Here is a tiny trained network, its code and every weight. The questions are about switching its units off for an input and a class, where a switched-off unit gives its printed mean instead of its output.

import numpy as np


def w(rows, s, z=0):
    codes = np.array(rows[::2]) - 128.0
    scale = np.full(codes.shape[1], s)
    scale[-1] = z or s
    return codes * scale


def norm(h):
    return h / np.sqrt((h * h).mean(-1, keepdims=True) + 1e-5)


def f(y):
    return y / 2 * (1 + np.tanh(0.7978845608 * (y + 0.044715 * y**3)))


def log_softmax(a):
    a = a - a.max(-1, keepdims=True)
    return a - np.log(np.exp(a).sum(-1, keepdims=True))


def net(x, mask):
    res = np.array(x, float).reshape(1, 6) / 4 @ E
    u = 0
    for l in range(3):
        y = f(norm(res) @ A[l][:, :-1].T + A[l][:, -1])
        res = res + np.where(mask[u : u + 6], y, B[l][:, -1]) @ B[l][:, :-1]
        u += 6
    return log_softmax(norm(res)[-1] @ U[:, :-1].T + U[:, -1])


A, B = {}, {}
E = w([
[170,114,144,151,133,142,3,78,109],'x0',
[126,130,129,128,127,134,126,124,130],'x1',
[139,53,73,106,57,157,119,144,131],'x2',
[74,126,89,211,131,131,138,104,66],'x3',
[128,128,129,126,129,129,128,129,126],'x4',
[87,93,115,78,163,82,132,55,126],'x5',
],0.003)
A[0] = w([
[138,245,183,191,222,73,144,92,158,29],'0.n1',
[139,226,203,176,247,76,154,96,137,1],'0.n2',
[141,125,157,146,125,125,100,104,107,157],'0.n3',
[90,110,74,39,213,85,134,29,118,35],'0.n4',
[191,132,211,48,132,118,128,139,198,76],'0.n5',
[61,173,87,198,150,151,151,103,3,74],'0.n6',
],0.0029,0.0024)
B[0] = w([
[55,110,136,49,82,173,89,206,69,255],'0.n1',
[79,134,109,54,59,150,84,160,67,244],'0.n2',
[138,125,115,123,202,128,98,133,125,199],'0.n3',
[138,75,230,201,64,100,121,173,164,199],'0.n4',
[120,180,39,157,153,82,112,121,156,245],'0.n5',
[118,167,76,139,137,115,101,122,252,240],'0.n6',
],0.0045,0.00083)
A[1] = w([
[135,46,47,204,80,149,164,105,43,44],'1.n1',
[201,100,135,34,77,144,117,136,221,23],'1.n2',
[32,150,51,252,150,126,133,87,79,31],'1.n3',
[179,195,127,178,103,205,125,221,107,27],'1.n4',
[150,7,19,89,22,182,120,136,140,3],'1.n5',
[233,186,153,12,172,63,129,158,165,78],'1.n6',
],0.0035,0.0013)
B[1] = w([
[59,230,165,76,186,85,74,171,208,182],'1.n1',
[10,205,88,163,189,58,78,168,145,198],'1.n2',
[150,167,76,69,103,84,70,188,254,211],'1.n3',
[96,18,246,134,42,14,117,85,167,202],'1.n4',
[68,195,212,43,151,159,101,165,25,235],'1.n5',
[46,142,31,221,85,158,83,122,194,254],'1.n6',
],0.0034,0.0016)
A[2] = w([
[150,139,112,109,133,144,253,137,132,20],'2.n1',
[64,242,194,122,174,137,118,136,58,2],'2.n2',
[140,68,204,188,71,34,120,164,123,245],'2.n3',
[235,130,139,128,166,162,54,78,93,250],'2.n4',
[107,149,119,101,116,106,203,166,156,172],'2.n5',
[60,64,127,66,175,49,134,33,123,66],'2.n6',
],0.0043,0.00054)
B[2] = w([
[184,83,100,177,190,99,89,61,30,173],'2.n1',
[143,59,116,24,90,166,109,177,101,245],'2.n2',
[120,108,183,109,126,182,210,60,180,223],'2.n3',
[128,109,76,142,167,93,253,118,59,229],'2.n4',
[171,117,123,144,161,137,58,71,94,250],'2.n5',
[174,163,188,166,58,193,158,187,161,210],'2.n6',
],0.0052,0.0019)
U = w([
[82,127,144,3,106,161,80,199,48,254],'0',
[102,201,26,153,147,78,69,143,252,56],'1',
[188,82,81,169,202,89,177,53,15,112],'2',
[143,101,254,150,73,163,194,108,206,69],'3',
],0.0082,0.00081)

Each question gives the input, the list of numbers given to net, and the class t.
The units are the neurons (one row each of A and B). Each row of codes is followed by its name. A weight is (code - 128) times the scale printed after its matrix; where a second scale follows, it is the last column's (A, B and U).
mask holds one flag per neuron, layer by layer. A switched-off neuron (its flag False) gives its mean, the last column of its row in B, instead of its output. The means were averaged over made-up inputs and are rounded, as every weight is.
A unit's drop is (log p(t) with every unit on - log p(t) with that unit switched off) / (log p(t) with every unit on - log p(t) with every unit switched off).
The circuit of an input: a set's keep is (log p(t) with only the set's units on - log p(t) with every unit switched off) / (log p(t) with every unit on - log p(t) with every unit switched off). Starting from the 12 units with the biggest drops (on a tie, the unit counted first), units are removed one at a time, each time the one whose removal leaves the highest keep (on an exact tie, the one counted first), for as long as the keep stays at least 0.8.
units of the circuit, in order: the units of the circuit, biggest drop first
unit that matters most: the unit with the biggest drop
top k neurons: the k neurons with the biggest drops, biggest first
k most important neurons of layer l: the k neurons of layer l with the biggest drops, biggest first
input [-6,-1,-1,-6,8,8], class 3: units of the circuit, in order	[2.n6]
input [0,-4,-2,7,8,-6], class 1: top 2 neurons	[1.n3 0.n6]
input [-4,0,-5,2,-3,-1], class 0: top 2 neurons	[0.n1 0.n2]
input [5,-8,1,2,3,-7], class 3: units of the circuit, in order	[1.n4 2.n3]
input [-3,-3,-7,-3,-8,-6], class 0: top 4 neurons	[0.n1 0.n2 0.n4 2.n2]
input [6,2,0,4,6,-6], class 2: top 2 neurons	[2.n4 0.n4]
input [-8,1,-3,-8,-2,0], class 1: units of the circuit, in order	[1.n6 0.n5]
input [-5,-7,4,4,1,-3], class 2: 2 most important neurons of layer 1	[1.n6 1.n2]
input [3,5,-7,0,6,6], class 0: top 3 neurons	[0.n1 1.n4 0.n2]
input [-8,-7,-6,1,2,-3], class 2: 3 most important neurons of layer 1	[1.n5 1.n1 1.n2]
input [6,-8,-4,1,3,-7], class 3: 3 most important neurons of layer 2	[2.n3 2.n1 2.n5]
input [5,-6,-5,2,-6,0], class 0: 3 most important neurons of layer 2	[2.n2 2.n1 2.n5]
input [1,0,5,-8,-4,8], class 1: top 2 neurons	[1.n2 1.n6]
input [-3,0,-8,8,-1,-5], class 0: units of the circuit, in order	[2.n2]
input [5,0,-6,7,4,8], class 3: top 4 neurons	[2.n6 0.n4 0.n5 1.n5]
input [-3,1,-4,-2,0,7], class 3: top 2 neurons	[0.n4 1.n5]
input [-6,8,-2,6,7,5], class 1: 2 most important neurons of layer 1	[1.n3 1.n4]
input [-2,-5,3,-7,-5,6], class 1: 3 most important neurons of layer 1	[1.n6 1.n2 1.n4]
input [-5,-4,2,2,5,-4], class 2: top 2 neurons	[2.n1 0.n4]
input [5,-5,-1,8,0,0], class 1: unit that matters most	1.n3
input [1,1,-5,7,-2,1], class 1: top 3 neurons	[0.n6 1.n3 1.n5]
input [5,-2,0,-5,6,-3], class 1: top 3 neurons	[1.n6 1.n2 2.n1]
